Below is a small trained network, with its code and all its weights. Each question gives an input and a target symbol and asks what happens when units are switched off, that is, made to give their printed mean instead of their output.

import numpy as np


def w(rows, s, z=0):
    codes = np.array(rows[::2]) - 128.0
    scale = np.full(codes.shape[1], s)
    scale[-1] = z or s
    return codes * scale


def norm(h):
    return h / np.sqrt((h * h).mean(-1, keepdims=True) + 1e-5)


def f(y):
    return np.maximum(y, 0)


def softmax(a):
    e = np.exp(a - a.max(-1, keepdims=True))
    return e / e.sum(-1, keepdims=True)


def log_softmax(a):
    a = a - a.max(-1, keepdims=True)
    return a - np.log(np.exp(a).sum(-1, keepdims=True))


def net(x, mask):
    ids = ['αεμστφ'.index(c) for c in x.split()]
    T = len(ids)
    res = E[ids] + P[:T]
    r = norm(res)
    for j in range(2):
        rows = slice(2 * j, 2 * j + 2)
        q, k, v = (r @ M[0][rows].T for M in (Q, K, V))
        z = softmax(np.where(np.tri(T) > 0, q @ k.T / 2**0.5, -1e9)) @ v
        o = O[0][rows]
        res = res + np.where(mask[j], z, o[:, -1]) @ o[:, :-1]
    y = f(norm(res) @ A[0][:, :-1].T + A[0][:, -1])
    res = res + np.where(mask[2:6], y, B[0][:, -1]) @ B[0][:, :-1]
    return log_softmax(norm(res)[-1] @ U[:, :-1].T + U[:, -1])


Q, K, V, O, A, B = {}, {}, {}, {}, {}, {}
E = w([
[157,4,132,134,62,99,169,99],'α',
[40,123,81,103,128,127,181,117],'ε',
[177,89,72,179,176,159,77,149],'μ',
[67,70,170,160,120,178,120,61],'σ',
[41,137,132,119,165,113,13,135],'τ',
[175,119,212,112,86,155,123,197],'φ',
],0.019)
P = w([
[187,191,140,78,100,147,95,181],'0',
[35,79,101,211,106,164,115,186],'1',
[53,104,107,145,147,143,99,190],'2',
[82,99,106,94,204,160,65,150],'3',
[49,87,122,112,226,171,97,146],'4',
[66,128,109,64,250,176,46,58],'5',
],0.012)
Q[0] = w([
[47,2,121,85,151,165,71,137],'head 1',
[30,28,40,122,139,164,117,88],'head 1',
[18,160,78,99,214,160,71,139],'head 2',
[88,19,57,153,150,162,107,186],'head 2',
],0.0073)
K[0] = w([
[175,201,160,53,34,140,170,187],'head 1',
[197,187,247,169,95,186,106,171],'head 1',
[218,254,77,180,53,65,103,44],'head 2',
[199,199,132,93,10,150,83,168],'head 2',
],0.0084)
V[0] = w([
[23,176,159,86,152,186,113,122],'head 1',
[128,159,107,185,220,61,87,188],'head 1',
[102,122,179,95,101,114,74,104],'head 2',
[144,167,65,6,106,95,159,131],'head 2',
],0.011)
O[0] = w([
[146,205,139,63,83,159,160,173,227],'head 1',
[59,95,6,149,92,208,67,110,28],'head 1',
[92,184,191,83,112,150,64,140,170],'head 2',
[74,189,72,162,123,111,156,80,255],'head 2',
],0.012,0.0077)
A[0] = w([
[188,110,78,127,10,144,146,111,2],'neuron 1',
[160,107,126,55,130,184,122,158,103],'neuron 2',
[131,183,122,25,156,91,197,194,199],'neuron 3',
[208,99,83,90,100,104,206,138,50],'neuron 4',
],0.011,0.0047)
B[0] = w([
[109,147,67,58,67,57,46,139,134],'neuron 1',
[138,79,192,202,8,78,129,52,160],'neuron 2',
[159,181,149,237,80,173,163,99,250],'neuron 3',
[100,150,24,130,117,80,182,91,141],'neuron 4',
],0.012,0.013)
U = w([
[142,79,148,193,137,1,133,39,71],'α',
[106,199,85,165,97,108,237,126,178],'ε',
[160,59,41,220,154,201,101,114,194],'μ',
[133,101,185,127,142,210,133,78,253],'σ',
[62,171,101,59,54,144,44,172,169],'τ',
[219,150,222,141,108,156,170,217,17],'φ',
],0.0093,0.0027)

Each question gives the input, a string of symbols that net reads in full, and the target symbol t.
The units are the heads (2 rows each of Q, K, V and O) and the neurons (one row each of A and B). Each row of codes is followed by its name. A weight is (code - 128) times the scale printed after its matrix; where a second scale follows, it is the last column's (O, A, B and U).
mask holds one flag per unit, heads first, then neurons. A switched-off unit (its flag False) gives its mean, the last column of its rows in O or B, instead of its output. The means were averaged over made-up inputs and are rounded, as every weight is.
A unit's drop is (log p(t) with every unit on - log p(t) with that unit switched off) / (log p(t) with every unit on - log p(t) with every unit switched off).
The circuit of an input: a set's keep is (log p(t) with only the set's units on - log p(t) with every unit switched off) / (log p(t) with every unit on - log p(t) with every unit switched off). Starting from all 6 units, units are removed one at a time, each time the one whose removal leaves the highest keep (on an exact tie, the one counted first), for as long as the keep stays at least 0.8.
circuit, biggest first: the units of the circuit, biggest drop first
which heads matter: for each layer, one digit per head in row order, 1 if its drop is at least 0.15 and else 0, layers parted by /
drop of u: that unit's drop, to one decimal
input σ ε ε, target φ: circuit, biggest first => (head 2)
input σ τ σ α ε ε, target φ: which heads matter => 11
input α σ ε ε α, target α: which heads matter => 10
input τ μ σ, target τ: circuit, biggest first => (head 1; neuron 3)
input ε ε α ε ε α, target ε: which heads matter => 11
input σ μ φ σ ε, target σ: circuit, biggest first => (head 2; head 1)
input τ μ μ, target τ: which heads matter => 10
input α σ ε ε, target α: which heads matter => 10
input ε ε ε σ ε μ, target ε: circuit, biggest first => (head 2; head 1)
input μ τ ε, target μ: drop of head 2 => 0.1
input σ σ σ, target φ: drop of head 1 => 0.3
input μ ε α ε, target μ: drop of head 1 => 0.5
input μ σ ε ε ε σ, target μ: drop of head 1 => 1.1
input σ ε ε σ τ, target φ: circuit, biggest first => (head 1)
